Below is a small trained network, with its code and all its weights. Each question gives an input and a class and asks what happens when units are switched off, that is, made to give their printed mean instead of their output.

import numpy as np


def w(rows, s, z=0):
    codes = np.array(rows[::2]) - 128.0
    scale = np.full(codes.shape[1], s)
    scale[-1] = z or s
    return codes * scale


def norm(h):
    return h / np.sqrt((h * h).mean(-1, keepdims=True) + 1e-5)


def f(y):
    return y / 2 * (1 + np.tanh(0.7978845608 * (y + 0.044715 * y**3)))


def log_softmax(a):
    a = a - a.max(-1, keepdims=True)
    return a - np.log(np.exp(a).sum(-1, keepdims=True))


def net(x, mask):
    res = np.array(x, float).reshape(1, 5) / 4 @ E
    u = 0
    for l in range(4):
        y = f(norm(res) @ A[l][:, :-1].T + A[l][:, -1])
        res = res + np.where(mask[u : u + 8], y, B[l][:, -1]) @ B[l][:, :-1]
        u += 8
    return log_softmax(norm(res)[-1] @ U[:, :-1].T + U[:, -1])


A, B = {}, {}
E = w([
[82,142,154,168,201,251,128],'x0',
[176,136,154,108,175,101,120],'x1',
[134,200,126,135,76,184,136],'x2',
[107,110,126,68,131,111,189],'x3',
[136,146,212,121,133,150,93],'x4',
],0.0021)
A[0] = w([
[164,141,146,160,69,94,80,216],'0.n0',
[140,173,149,132,153,196,89,80],'0.n1',
[138,160,226,58,77,123,154,9],'0.n2',
[109,203,154,134,171,254,130,36],'0.n3',
[187,158,155,95,166,86,148,79],'0.n4',
[214,149,50,127,65,82,123,160],'0.n5',
[112,9,187,119,194,116,134,113],'0.n6',
[190,185,208,67,136,87,154,43],'0.n7',
],0.0032,0.0011)
B[0] = w([
[116,180,104,98,154,220,107,221],'0.n0',
[134,167,112,166,69,88,160,178],'0.n1',
[140,79,171,82,79,186,164,132],'0.n2',
[84,232,70,177,111,69,207,254],'0.n3',
[179,134,113,171,182,146,136,144],'0.n4',
[93,252,87,113,103,190,188,237],'0.n5',
[79,184,48,137,164,219,117,192],'0.n6',
[182,109,161,117,166,181,132,159],'0.n7',
],0.0027,0.0014)
A[1] = w([
[120,4,109,130,159,76,114,97],'1.n0',
[57,15,57,123,147,197,144,86],'1.n1',
[148,62,254,26,61,66,147,19],'1.n2',
[89,135,89,97,63,71,162,37],'1.n3',
[123,119,67,115,45,32,146,3],'1.n4',
[66,11,41,179,230,108,142,95],'1.n5',
[69,118,223,118,143,179,165,103],'1.n6',
[157,115,123,140,92,59,107,136],'1.n7',
],0.0036,0.0019)
B[1] = w([
[80,146,117,115,198,165,52,144],'1.n0',
[149,95,130,30,166,66,102,178],'1.n1',
[111,102,152,127,150,255,211,132],'1.n2',
[90,167,116,186,142,228,142,136],'1.n3',
[118,234,128,171,128,195,174,146],'1.n4',
[104,120,122,8,90,205,125,255],'1.n5',
[150,177,61,102,79,121,148,164],'1.n6',
[108,159,104,76,135,177,108,138],'1.n7',
],0.0035,0.0013)
A[2] = w([
[154,125,108,148,118,159,126,100],'2.n0',
[116,116,152,218,142,134,55,66],'2.n1',
[182,140,129,167,206,4,137,7],'2.n2',
[180,200,111,151,95,101,130,114],'2.n3',
[170,129,98,34,81,159,208,72],'2.n4',
[114,139,133,209,117,129,130,37],'2.n5',
[124,151,117,213,132,111,100,45],'2.n6',
[10,140,69,136,139,167,163,75],'2.n7',
],0.0042,0.0013)
B[2] = w([
[100,96,156,134,123,107,126,131],'2.n0',
[5,79,184,175,149,39,160,148],'2.n1',
[234,100,46,229,151,142,160,110],'2.n2',
[133,76,93,76,90,108,43,253],'2.n3',
[86,71,219,254,124,103,111,251],'2.n4',
[108,35,162,110,216,105,97,146],'2.n5',
[132,12,175,130,150,120,177,163],'2.n6',
[84,203,72,164,131,163,224,253],'2.n7',
],0.0026,0.0016)
A[3] = w([
[63,180,58,161,92,170,150,91],'3.n0',
[189,79,183,5,208,111,73,179],'3.n1',
[163,243,180,97,61,190,57,135],'3.n2',
[4,196,57,125,123,168,221,126],'3.n3',
[150,90,128,139,160,107,143,113],'3.n4',
[81,59,159,207,234,105,77,142],'3.n5',
[140,74,162,173,5,93,47,134],'3.n6',
[67,63,176,239,204,45,106,3],'3.n7',
],0.0035,0.0015)
B[3] = w([
[108,199,74,129,169,145,196,189],'3.n0',
[40,55,41,148,147,176,130,172],'3.n1',
[54,131,123,89,150,57,127,185],'3.n2',
[89,192,32,218,136,162,162,253],'3.n3',
[136,165,111,152,115,171,116,118],'3.n4',
[18,136,159,171,105,68,122,150],'3.n5',
[123,227,119,99,151,76,185,156],'3.n6',
[85,77,215,254,176,95,120,137],'3.n7',
],0.0034,0.0035)
U = w([
[174,72,254,81,77,193,204,115],'0',
[148,82,155,135,95,112,117,3],'1',
[75,90,213,241,157,60,86,159],'2',
[228,100,73,119,118,82,57,65],'3',
[84,13,84,41,185,167,69,174],'4',
[225,88,156,161,155,123,129,60],'5',
[156,205,198,54,61,34,93,149],'6',
[80,228,47,170,110,163,202,180],'7',
],0.0095,0.0057)

Each question gives the input, the list of numbers given to net, and the class t.
The units are the neurons (one row each of A and B). Each row of codes is followed by its name. A weight is (code - 128) times the scale printed after its matrix; where a second scale follows, it is the last column's (A, B and U).
mask holds one flag per neuron, layer by layer. A switched-off neuron (its flag False) gives its mean, the last column of its row in B, instead of its output. The means were averaged over made-up inputs and are rounded, as every weight is.
A unit's drop is (log p(t) with every unit on - log p(t) with that unit switched off) / (log p(t) with every unit on - log p(t) with every unit switched off).
The circuit of an input: a set's keep is (log p(t) with only the set's units on - log p(t) with every unit switched off) / (log p(t) with every unit on - log p(t) with every unit switched off). Starting from the 12 units with the biggest drops (on a tie, the unit counted first), units are removed one at a time, each time the one whose removal leaves the highest keep (on an exact tie, the one counted first), for as long as the keep stays at least 0.8.
circuit, biggest first: the units of the circuit, biggest drop first
most important unit: the unit with the biggest drop
k most important neurons: the k neurons with the biggest drops, biggest first
top k neurons in layer l: the k neurons of layer l with the biggest drops, biggest first
drop when u is switched off: that unit's drop, to one decimal
input [-3,-6,-2,-5,7], class 6: circuit, biggest first => 3.n3
input [-1,-8,-5,6,7], class 4: 2 most important neurons => 1.n1, 0.n3
input [2,-4,-3,7,5], class 4: 4 most important neurons => 1.n1, 0.n5, 1.n4, 0.n6
input [6,-2,-6,4,-7], class 4: circuit, biggest first => 1.n1, 1.n5
input [-2,-1,-2,4,5], class 0: circuit, biggest first => 1.n2, 0.n2
input [-4,8,-1,-5,-8], class 3: circuit, biggest first => 3.n3, 2.n7, 2.n2
input [5,2,-6,-4,0], class 4: circuit, biggest first => 1.n5, 0.n5
input [4,-7,-3,-3,6], class 2: circuit, biggest first => 0.n5, 3.n7, 2.n1
input [-8,4,-4,2,6], class 0: top 2 neurons in layer 0 => 0.n2, 0.n5
input [-2,7,-3,-6,-3], class 3: circuit, biggest first => 2.n2, 3.n3
input [-6,-8,-3,-5,6], class 6: circuit, biggest first => 3.n3, 3.n6
input [-8,3,6,-2,-1], class 6: 2 most important neurons => 3.n3, 0.n3
input [-3,6,-8,-6,2], class 4: 2 most important neurons => 2.n4, 3.n1
input [0,7,-8,-7,-6], class 4: most important unit => 1.n5
input [3,-6,3,-5,5], class 2: 4 most important neurons => 1.n5, 0.n5, 2.n5, 2.n1
input [-3,5,-1,-6,2], class 3: 3 most important neurons => 2.n4, 1.n3, 2.n2
input [0,5,2,-6,0], class 2: 2 most important neurons => 1.n5, 2.n1
input [-1,4,3,1,-1], class 6: top 2 neurons in layer 0 => 0.n5, 0.n2
input [-2,-5,-6,-2,2], class 4: 2 most important neurons => 0.n3, 1.n1
input [0,-1,-7,8,-4], class 4: top neuron in layer 0 => 0.n3
input [0,5,3,-8,-3], class 2: top 2 neurons in layer 2 => 2.n1, 2.n6
input [-1,5,4,-7,-6], class 6: top 2 neurons in layer 3 => 3.n3, 3.n1
input [-1,6,-8,0,-5], class 4: drop when 1.n5 is switched off => 0.1
input [-1,8,3,3,8], class 0: drop when 0.n2 is switched off => 0.2
input [-3,4,6,4,2], class 0: drop when 0.n2 is switched off => 0.3
